After every row comes roughly how far along a hidden order it lies, from 0 to 15.
In the rows, 128 means zero.
[141  98 124 115 164 151 150 169 141 130 144 136 147 132 148 157 134 139
 137  94 130 103 142 137 167] => 13
[137  34 150 115 125 122 132 100 139 108 140  84 164 117 111 118 134 114
 198 109 131 113 106 121 164] => 15
[103 107 159 133 111 139 182 135 139  77 117 105 118 120 129 134 128 169
 132 132 165 158 131 126 139] => 11
[132  65 123 113 156 129 149 133 154 124 144 114 153 121 129 138 137 123
 174 107 140 117 157 131 165] => 15
[132 159 177 133 116 129  87 188 110 148 141 142 180 108 144 154 107  90
 122  89  13  55 151 125 132] => 4
[ 82 158 157 147 128 135  51 197  97 141 134 118 158 124 164 146 108 136
 101 106  30  94 178 133 134] => 1
[144  37 176 117 115 118 147 100 135 114 137  92 160 118 115 123 132 127
 181 120 133 109  96 116 152] => 15
[180 172 134 127 124 133  97 124 114 158 134 150 138 117 127 146 119  61
 143 111  99  91  75 124 121] => 7
[175 165 113 121 145 154 110 117 123 141 134 133 128 129 130 149 121 103
 144 110 134 117  58 129 149] => 10
[147  50 155 111 132 114 181 111 149 134 141 130 154 121 135 136 149 121
 162 123 144 102 163 123 143] => 15
[101 126 119 125 126 111 205 163 155 131 119 172 114 124 119 114 137 154
  70 147 118 143 249 133 106] => 6
[117 138 146 121 107 125  95 138  91 141 122 134 104 159 121 103 121 182
  69 152 116 134  90 121  95] => 0
[140 124 101 116 165 151 151 153 147 132 138 136 133 131 142 161 131 130
 140 105 151 110 131 136 161] => 13
[114 125 162 140 106 126 105 157  78 146 124 141 115 158 124 104 119 188
  59 143 102 114 101 120  99] => 0
[135  82 123 113 162 139 154 160 149 134 143 124 152 126 147 148 136 129
 142  94 120  97 157 135 173] => 14
[143 170 144 134 126 125  78 138 113 157 136 137 159 109 134 145 110  89
 142 106  40  77 143 126 118] => 4
[ 76 150 158 151 120 137  42 193  94 120 137 114 159 128 160 146 104 132
 112 100   9  88 147 134 136] => 1
[ 84 164 140 152 127 137  95 188  96 142 131 144 127 147 177 144 123 176
  63 137  95 115 144 134 117] => 0
[123 145 170 140 116 132  47 178  97 133 140 121 182 108 137 148 101  80
 126  83   1  65 138 125 133] => 3
[126  29 164 113 134 130 143 158 137 118 144 103 177 120 130 145 134 137
 169  90 101  68 142 123 168] => 15
[116 196 116 139 128 118  99 161 119 167 134 154 154 112 161 148 118  95
 124 114  53  86 188 134 113] => 2
[122 117 128 126 116 123 220 113 162 117 114 145  95 129 146 138 150 161
 117 159 218 169 158 133 121] => 11
[104  90 173 131 102 119  99 159  99 116 124 125 131 140  87  87 112 162
  86 123  58 124 133 115 100] => 2
[164 122 139 118 151 158 155 203 123 145 144 160 146 138 158 174 117 131
  98  95 102  74 120 131 151] => 11
[158 106 144 122 149 168 103 167 120 115 142 117 152 134 137 162 117 134
 136  82 103  94  73 130 169] => 12
[139  95 166 123 101 121 190  84 144 112 123 118 105 126 132 135 148 149
 153 156 200 149  98 120 129] => 13
[171 191 118 126 123 117 106 129 120 190 133 155 140 112 128 144 120  68
 134 119  82  93 120 126 113] => 5
[137  84 117 114 164 143 145 149 148 124 142 118 148 126 138 147 135 129
 155  99 132 113 143 135 176] => 14
[ 96 199 100 143 142 123 106 176 116 164 130 168 118 134 187 149 130 154
  64 147 123 114 203 143  97] => 0
[128 140 181 138 109 136  33 155  93 127 139 106 181 109 119 141  96  73
 157  80   1  72  93 120 136] => 4
[113 132 153 137 104 126  99 165  82 136 125 139 110 161 129 103 118 183
  59 147 107 123 107 119  93] => 0
[ 74  82 183 134 116 139 152 182 141  77 120 119 139 122 123 130 122 172
 104 109  95 140 181 128 136] => 8
[101  76 194 135 100 137 156 148 129  74 123 102 138 128 135 136 126 176
 131 123 142 136 111 121 149] => 11
[135 176 151 133 120 123 100 180 112 170 140 159 163 108 149 149 118  92
 111 105  25  58 181 129 112] => 4
[149  75 143 120 112 113 170  51 142 112 123  96 118 121 115 119 143 112
 200 151 183 152  65 117 137] => 14
[ 80 167 118 147 132 132  84 166 100 138 129 135 124 149 173 138 121 152
  77 139 126 122 143 137 119] => 0
[122 138 127 125 107 102 163 147 116 154 119 172 107 143 111  93 133 164
  62 154 114 135 186 123  73] => 2
[ 64  40 221 138 100 152 115 193 123  46 122  87 151 128 118 133 110 184
 122  91  70 128 136 123 160] => 9
[109 168 148 140 125 128  75 185  94 138 139 135 172 110 150 149 105 101
 123  96  19  71 189 131 124] => 2
[ 82  82 157 130 107 121 113 150 117  95 123 116 138 130  89  90 113 149
 133 117  65 135 164 120 106] => 4
[163 161 161 128 119 132  67 143 103 147 138 139 164 110 126 145 107  73
 146  98  35  66 107 123 125] => 5
[ 84 171 124 146 132 132 104 212 103 148 135 160 140 134 187 156 123 168
  57 128  76 118 200 139 115] => 0
[110 132 156 139 107 126 106 161  86 145 124 144 115 164 135 103 121 190
  69 141 109 118 113 122  96] => 0
[142  49 178 116 113 114 169 104 137 120 137 103 152 121 123 129 138 132
 173 124 149 109 100 116 146] => 15
[ 83 147 159 149 123 138  41 193  98 121 137 113 170 120 161 146 103 129
 112  98  28  90 151 130 134] => 1
[145  59 165 111 124 109 190 140 144 140 141 139 154 117 138 134 144 141
 147 123 141  74 153 122 140] => 15
[105  59 215 133  96 142 152 155 121  75 125 102 145 127 135 145 130 185
 137 124 131 121  90 118 149] => 12
[120 104 174 132  99 117 114 169  86 132 126 143 128 150 107  98 119 184
  61 135  71 114 131 116  92] => 2
[ 80  55 177 131 108 126 107 176 149  93 124 116 146 128  86  96 113 157
  98 104  41 123 175 120 117] => 5
[153 144 177 132 110 141  40 141  95 126 138 112 173 112 113 143  97  74
 161  87  16  73  61 118 140] => 6
[137  61 139 108 143 115 183 127 155 142 144 128 157 117 137 131 145 128
 176 119 146 101 166 128 153] => 15
[ 90 195 131 145 134 127 104 176 112 156 134 148 145 126 173 151 120 127
  90 123  81  93 203 139 118] => 1
[ 92 154 133 146 124 135  31 131 102 125 135 104 167 114 142 136 108  95
 143  93  42  98 134 131 137] => 2
[113 165 153 141 122 129  44 165 101 134 138 121 160 109 142 150 105  89
 134  96  21  79 157 130 126] => 3
[102 158 134 146 120 133  46 158  87 137 125 131 104 157 149 118 117 178
  72 151 117 140 105 129 108] => 0
[ 94  87 168 134 116 139 164 169 141  78 119 125 132 124 128 132 127 170
 104 117 110 134 181 131 141] => 9
[118  69 184 130 101 131 149  96 134  85 122  91 129 128 126 131 134 140
 169 142 184 147  59 117 146] => 13
[ 85  75 183 134 103 154 126 132 132  59 119  86 132 125 127 133 122 163
 149 113 127 163  97 123 157] => 11
[ 89  61 200 137 103 146 142 153 130  62 119  99 132 127 129 138 122 172
 142 119 122 144 105 122 153] => 11
[107 150 141 142 116 130 105 156  86 141 121 133 109 158 147 117 123 185
  69 164 127 137 102 126 103] => 0
[156 115 155 123 143 162  94 174 110 121 140 124 156 139 139 164 112 131
 128  85  89  82  67 127 167] => 11
[134  39 176 114 116 117 166 113 140 121 138 106 158 120 120 131 137 128
 176 121 138 108 118 118 150] => 15
[199 196  94 120 138 133 131 107 121 169 132 158 113 125 130 151 128  87
 137 128 145 102  89 127 124] => 8
[182 173 111 120 135 146 107 116 117 148 135 142 135 128 127 153 117  96
 138 110 127 105  62 124 133] => 9
[117 132 144 137 108 119 109 141  91 142 122 141 104 155 116 100 121 172
  78 154 116 129 108 120  92] => 1

New part:
[124 102 137 131 137 131  96 155 127 138 136 133 126 119 129 143 116 134
 128 139 107 142 126 132 107 130 132  96 124 129 128 124 149 137 145 134
 146 148 115 110 136 133 141 126 129 127 109 116 122 120 120 145 136 150
 142   1 110 127 106 138 132 120 123 128 134 116 140 151 101 128 177 133
 127 129 134 152 138 104 130 146 144 122 134 138 140 118  88 129 170 128
  90 133 119 125 144  91 132 172 109 124 131 129  84 118 106 151  11 117
 139 119 130  77 114 131 148 124 131 132 132 132 117 127 125 130 153 130
 125 132 131 134 128 190 152 132 122 117 130 133 160 126 132 122 170 127
 117 110 157 132 128 124 135 123 117 111 130 126  99 135 107 146 140 130
 131 126 120 125 138 138 151 135 122] => 5
[129 132 125 131 132 108 113 153 125 131 140 135 131 136 125 162 133 127
 126 127 130 113 149 133 127 119 130 141 118 120 131 130 161 135 113 139
 125 139 148 114 134 130 147 130 129 127 144 144 124 121 109 131 103 138
 127  33 135 127 121 128 133 136 124 133 132 115 125 112 118 127 183 126
 121  96 132 139 132  93 140 148 122 132 118 134 119 150  99 110 133 133
 101 148 141 120 112 125 127 163 103 131 131 130 121 129 134 120   1 115
 132 121 145  82 117 121 144 154 135 125 106 132 111 146 126 242 131 109
 127 128 122 148 133 126 141 135 139 144 113 120 138 129 118 138 167 129
 110 201 147 125 127 118 125 124 110 122 135 143 121 154  99 104 126 128
 135 132 105 128 121 131 130 123 124] => 10
[122 132 114 120 136 157 105 162 128 143 132 139 146 129 121 169 131 126
 126 132 104 155 126 122 107 116 134 122 149 115 129 118 160 146 115 142
 160 149 148 112 132 125 149 132 126 128 142 134 122 124 129 123  26 171
 133  86 143 129 115 144 118 128 124 123 135 117 125 115 129 121 197 116
 126  95 142 151 135 105 143 144 141 134 123 140 128 131  95  90 144 137
 126 155 134 123 130 111 140 203  92 125 134 125 104 118 116 152   1 123
 116 119 151  89 113 108 144 133 134 110  98 129 121 134 119 225 126 121
 128 129 130 127 138 175 134 134 127  73 114 130 177 128 118 131 168 129
 154 213 125 133 152 120 136 121 102 111 135 129 122 137  79 108 144 126
 140 135 113 125 133 135 158 119 125] => 11
[139  88 178 135 130  64  65 135 125 139 127 129 151 128 133 133 140 130
 133 117  58 133 133 143 120 118 125 148 126 133 128 130 181 128 144 115
 147 131 121 112 143 128 135 124 133 127 110 115 141 117 114 144 197 110
 133   5  78 123 118 116 128 122 125 136 123 112 134 167 103 129 181 145
 136 126 107 143 133 134 125 123 128 129 141 141 135 115 113 157 171 105
 101 130 120 117 142 104 124  82 182 127 125 142 120 120 126 145  15 124
 152  96 133  59 130 137 141 142 125 119 150 131 107 134 111 122 147 123
 125 131 131 121 123 109 155 134 108 126 129 137 134 127 130 135  93 125
  52 117 170 118  71 126 116 123 125 124 128 139  92 141 127 143 111 127
 128 129 115 121 138 135 119 142 125] => 3
[122 128 132 115 134 117 128 111 131 133 137 130 132 120 132 154 157 130
 134 123 102 113 110 115 127 116 120 124 152 142 129 126 169 135 139 120
  89 131 127 128 136 121 110 127 130 130 128 123 132 121 133 123 114 142
 143  90 134 131 121 118 123 145 124 138 119 125 122 142 109 125  88 123
 119 128 118 156 129 115 132 138 112 133 129 146 128 123  95 129 152 122
 121 121 139 135 119 158 132 125 116 127 124 130 134 120 128 115   1 130
 128 106 116 112 130 136 151 126 130 119 132 127 130 113 124 137 135 125
 132 124 127 122  82 131 138 132 130 157 127 130 142 129 129 123 143 125
 105 153 133 126  70 139 121 144 115 141 128 100 115 110 105 128 136 135
 133 134 115 122 135 127 116 124 128] => 13
[125 117 120 107 133 196 121 100 133 140 124 128 144 112 128 123 133 130
 130 111  92 152  95 110 119 130 132 110 136 148 125 118 105 122 141 120
 147 131  94 130 124 116 120 123 130 129 106 112 125 121 129 124  67 134
 147 191 132 131 131 138 129 118 129 128 131 137 131 108 135 123 125 121
 129 141 136 125 126 151 121 117 137 125 144 147 138 122 128 121 167 128
 127 129 112 136 143 110 140 127 158 126 120 117 133 112 119 163  15 136
 127 102  96 166 136 125 124  97 111 112 142 123 140 123 113  76 124 151
 125 127 140 155 110 210 122 134 119 129 138 148 153 128 132 124 121 127
 161  63 127 134 198 131 145 136 122 128 127  79 108  79 109 144 156 136
 155 132 142 129 143 136 163 136 126] => 6
[133 121 139 127 131 112 104 128 132 127 137 130 131 133 133 144 128 130
 133 127  90 116 127 119 122 114 122 131 119 108 131 133 140 133 139 122
  89 141 135 121 140 127 124 128 132 127 131 127 137 124 135 131 158 146
 134   8 116 130 125 121 128 141 125 136 131 111 128 158 105 123 135 129
 124 130 108 143 129 117 133 152 115 133 128 127 130 121  86 137 152 117
 115 130 127 133 117 144 126 107 137 127 130 138 124 120 127 121  12 118
 136 124 136  78 124 127 143 148 136 132 145 129 127 119 123 158 151 112
 131  91 124 130 125 113 152 134 116 145 128 130 126 128 122 134 115 126
  95 175 150 124 100 131 117 129 118 130 130 124 110 133 102 125 114 128
 121 133 117 127 133 128 106 129 131] => 13
[132 127  92 131 138 137 112 150 132 143 123 135 140 136 123 162 134 124
 117 111  93 143 121 109 116 102 133 136 160 111 131 123 113 169 111 142
 146 147 161 135 133 143 150 133 132 132 143 126 137 121 147 131   3 163
 136  14 154 128 123 144 113 146 125 125 146 120 116 139 124 120 201 117
 129 109 130 154 148 112 146 152 142 135 130 113 129 112  61 104 130 119
 117 158 137 124 132 120 148 108 117 127 129 137 115 116 116 160   9 121
 114 130 134  76 127 116 136 162 142 109 103 126 126 121 128 212 143 109
 130 130 126 136 129  93 135 133 124 148 119 120 188 129 106 135 166 123
 123 211 128 134 121 118 136 131 115 112 138 134 123 146  85 120 131 134
 140 136 118 120 136 135 128 109 136] => 15
[114 119 112 121 137 162 110 128 127 134 130 131 129 113 127 149 136 133
 122 123 103 134 104 116 114 135 128 112 118 146 125 117 168 143 138 130
 154 130 112 116 130 122 126 123 129 127 135 119 122 120 133 133  78 170
 147 115 126 130 118 132 121 117 123 130 134 128 134 121 112 125 126 117
 127 130 142 152 133 127 123 135 126 126 138 144 134 119 109 123 168 132
 100 127 122 129 143  44 141 171 104 123 121 122 118 118 109 150   6 128
 129 120 108 148 123 131 147 105 126 119 139 128 127 121 126 108 146 152
 125 131 138 119  97 217 141 133 123 134 127 133 142 127 136 109 132 126
 156 126 114 132 119 132 142 135 122 111 130 111 110 117 112 140 154 139
 137 128 114 123 141 136 169 129 121] => 6
[141 113 147 137 131  35  84 143 129 146 127 133 150 131 127 154 138 124
 127 124  61 128 135 124 125 103 123 159 125 131 131 128 181 143 128 123
 142 130 143 112 141 126 145 136 132 127 130 130 140 120 106 140 143 124
 131  21 110 123 119 120 127 130 124 133 131 108 125 144  96 125 182 129
 131 119 112 142 134 137 137 134 126 135 137 142 128 133  76 142 148 107
 128 138 134 113 120 105 124  75 182 121 127 144 118 123 133 131  41 121
 136 113 147  61 126 124 136 149 136 117 122 128 109 144 114 189 148 116
 127 139 124 132 131  51 144 132 112 135 123 125 164 128 114 136 130 123
  66 178 157 119  46 120 113 131 133 119 134 148 112 162  89 131 116 130
 136 133 114 119 134 129 117 123 124] => 8
[139  88 187 121 123   9  75 111 124 141 136 128 161 123 133 127 154 129
 139 155  64 115 126 142 130 110 116 173 115 152 126 133 255 110 152 112
 145 114 108 104 143  94 125 121 132 128 115 129 128 122  87 143 188  66
 123 104  83 122 119 101 133 118 125 140 112 123 133 137  92 131 146 134
 133 131  96 133 115 163 115  99 124 125 138 180 129 155 135 170 188 110
 126 120 127 111 124  98 114  70 163 121 121 140 144 132 134 132   1 132
 150  66 141 122 134 137 136 132 119 109 138 131 109 172 107  98 171 135
 125 124 128 135 109  91 141 134 108 134 131 138 137 127 127 115  95 125
  59 123 151 113  18 130 100 133 126 126 124 118  97 114 111 147 126 123
 140 135 115 123 134 129 149 149 119] => 0
[126 128 159 117 129 123 115 120 127 133 135 134 140 123 128 150 127 130
 134 120  94 135 124 127 121 116 132 127 136 129 128 129 226 124 135 127
 141 131 123 110 130 105 124 125 128 125 126 126 126 123 113 121 102 143
 127 136 126 128 113 119 126 120 126 131 122 124 132 123 126 124 136 122
 125 121 125 133 121 117 129 134 119 131 130 146 132 134 124 126 174 130
 111 132 129 129 117 132 136 130 122 126 127 126 132 121 122 115   1 128
 132  96 139 109 124 125 137 125 124 115 125 128 126 141 112 158 133 124
 128 140 128 151 119 162 138 136 126 121 123 135 139 128 124 133 135 129
 129 123 131 123 143 129 122 124 106 129 129 106 108 105 112 125 130 123
 142 134 119 128 136 130 151 131 123] => 8
